Below are the code and all the weights of a small trained network. Each question names an input and a class and asks about switching units off, where a switched-off unit gives its printed mean instead of its output.

import numpy as np


def w(rows, s, z=0):
    codes = np.array(rows[::2]) - 128.0
    scale = np.full(codes.shape[1], s)
    scale[-1] = z or s
    return codes * scale


def f(y):
    return np.maximum(y, 0)


def log_softmax(a):
    a = a - a.max(-1, keepdims=True)
    return a - np.log(np.exp(a).sum(-1, keepdims=True))


def net(x, mask):
    res = np.array(x, float).reshape(1, 6) / 4 @ E
    y = f(res @ A[0][:, :-1].T + A[0][:, -1])
    res = res + np.where(mask, y, B[0][:, -1]) @ B[0][:, :-1]
    return log_softmax(res[-1] @ U[:, :-1].T + U[:, -1])


A, B = {}, {}
E = w([
[144,157,83,49,102,172],'x0',
[87,250,154,110,169,125],'x1',
[148,110,120,165,163,175],'x2',
[254,173,228,72,123,92],'x3',
[193,197,60,217,86,102],'x4',
[109,128,196,204,61,233],'x5',
],0.0072)
A[0] = w([
[101,203,130,95,141,159,161],'n0',
[191,8,86,86,51,128,112],'n1',
[137,129,97,108,207,111,89],'n2',
[120,103,168,125,151,100,112],'n3',
[139,134,120,138,163,147,217],'n4',
[82,138,136,116,51,80,125],'n5',
[100,144,66,79,64,182,121],'n6',
[97,189,147,119,205,132,123],'n7',
[201,128,142,105,137,127,88],'n8',
[133,144,115,155,85,115,93],'n9',
[109,135,137,80,65,70,195],'n10',
[153,146,151,128,84,103,130],'n11',
[199,159,44,175,149,136,83],'n12',
[173,126,169,115,153,110,80],'n13',
[96,142,169,192,132,64,121],'n14',
[72,100,83,138,136,147,96],'n15',
[111,85,131,50,134,154,122],'n16',
[109,137,177,165,86,120,115],'n17',
[90,74,167,68,121,138,87],'n18',
[205,130,154,119,106,135,91],'n19',
[123,166,146,153,22,210,99],'n20',
[128,73,162,174,116,66,128],'n21',
[178,173,61,158,24,114,94],'n22',
[73,123,67,189,133,111,98],'n23',
[100,116,152,179,165,85,123],'n24',
[97,120,66,142,122,117,112],'n25',
[125,168,123,146,108,115,123],'n26',
[176,148,142,150,142,132,149],'n27',
[185,149,61,44,76,207,100],'n28',
[159,109,84,109,178,68,86],'n29',
[149,138,48,106,174,75,101],'n30',
[135,110,125,143,139,113,254],'n31',
[123,114,164,103,191,204,104],'n32',
],0.013,0.0083)
B[0] = w([
[68,145,65,177,150,168,209],'n0',
[7,186,66,200,156,209,254],'n1',
[109,116,150,145,68,135,174],'n2',
[134,137,94,104,116,91,162],'n3',
[155,64,96,109,162,174,218],'n4',
[105,106,76,65,166,157,158],'n5',
[189,151,83,58,87,135,202],'n6',
[61,168,83,172,131,159,199],'n7',
[116,174,159,53,131,127,174],'n8',
[97,128,126,129,141,96,155],'n9',
[135,57,96,125,172,175,208],'n10',
[109,145,116,72,142,148,168],'n11',
[83,104,103,137,171,49,209],'n12',
[91,178,144,49,123,122,167],'n13',
[160,143,63,154,75,94,182],'n14',
[106,185,149,48,127,111,198],'n15',
[144,121,117,149,139,24,204],'n16',
[106,104,126,121,70,135,170],'n17',
[101,138,138,136,136,23,194],'n18',
[115,173,140,34,139,128,180],'n19',
[72,72,191,155,56,163,227],'n20',
[140,162,58,152,69,140,191],'n21',
[121,120,137,165,186,7,220],'n22',
[135,182,151,27,138,126,215],'n23',
[197,139,88,110,79,120,180],'n24',
[115,143,138,73,157,140,190],'n25',
[92,119,93,149,158,111,161],'n26',
[118,132,95,71,132,133,182],'n27',
[238,135,65,138,39,125,216],'n28',
[89,102,173,146,47,146,191],'n29',
[113,101,208,172,43,156,211],'n30',
[201,27,108,125,180,166,252],'n31',
[112,96,106,128,142,63,190],'n32',
],0.02,0.0087)
U = w([
[74,105,140,146,120,2,75],'0',
[56,66,204,128,15,131,72],'1',
[100,186,164,47,113,127,127],'2',
[67,220,97,212,126,165,124],'3',
[175,130,87,130,65,111,209],'4',
[107,59,109,100,126,131,255],'5',
[169,93,143,143,154,176,118],'6',
[201,112,180,146,171,137,61],'7',
],0.0093,0.0064)

Each question gives the input, the list of numbers given to net, and the class t.
The units are the neurons (one row each of A and B). Each row of codes is followed by its name. A weight is (code - 128) times the scale printed after its matrix; where a second scale follows, it is the last column's (A, B and U).
mask holds one flag per neuron, in row order. A switched-off neuron (its flag False) gives its mean, the last column of its row in B, instead of its output. The means were averaged over made-up inputs and are rounded, as every weight is.
A unit's drop is (log p(t) with every unit on - log p(t) with that unit switched off) / (log p(t) with every unit on - log p(t) with every unit switched off).
The circuit of an input: a set's keep is (log p(t) with only the set's units on - log p(t) with every unit switched off) / (log p(t) with every unit on - log p(t) with every unit switched off). Starting from the 12 units with the biggest drops (on a tie, the unit counted first), units are removed one at a time, each time the one whose removal leaves the highest keep (on an exact tie, the one counted first), for as long as the keep stays at least 0.8.
units of the circuit, in order: the units of the circuit, biggest drop first
unit that matters most: the unit with the biggest drop
top k neurons: the k neurons with the biggest drops, biggest first
drop when u is switched off: that unit's drop, to one decimal
input [-7,3,-1,-4,8,1], class 0: units of the circuit, in order -> n22
input [2,-3,5,4,7,-8], class 1: top 2 neurons -> n30, n29
input [-7,1,2,3,7,-1], class 0: top 3 neurons -> n12, n22, n28
input [-8,5,0,4,-7,7], class 4: top 4 neurons -> n22, n1, n14, n24
input [0,-2,5,3,-4,-5], class 1: top 3 neurons -> n29, n22, n2
input [-7,7,7,3,-6,-8], class 1: units of the circuit, in order -> n29, n2
input [-5,-5,-2,-8,-1,7], class 2: top 3 neurons -> n23, n15, n30
input [8,-2,-2,-1,-7,3], class 4: top 2 neurons -> n28, n6
input [0,-6,-3,8,-5,-6], class 2: top 2 neurons -> n8, n13
input [2,4,-6,4,2,-4], class 5: top 2 neurons -> n1, n10
input [4,-7,-4,7,0,-1], class 2: top 2 neurons -> n19, n8
input [1,2,-4,-5,-4,-3], class 2: top 4 neurons -> n15, n22, n12, n20
input [4,1,-3,8,2,-4], class 2: top 3 neurons -> n8, n19, n13
input [-4,-6,-6,-6,-8,-6], class 0: unit that matters most -> n18
input [7,0,2,-7,3,-4], class 2: drop when n25 is switched off -> 0.5
input [7,3,-2,-2,-1,-7], class 1: drop when n21 is switched off -> 0.1
input [-2,7,-7,-8,3,-2], class 2: drop when n1 is switched off -> 0.4
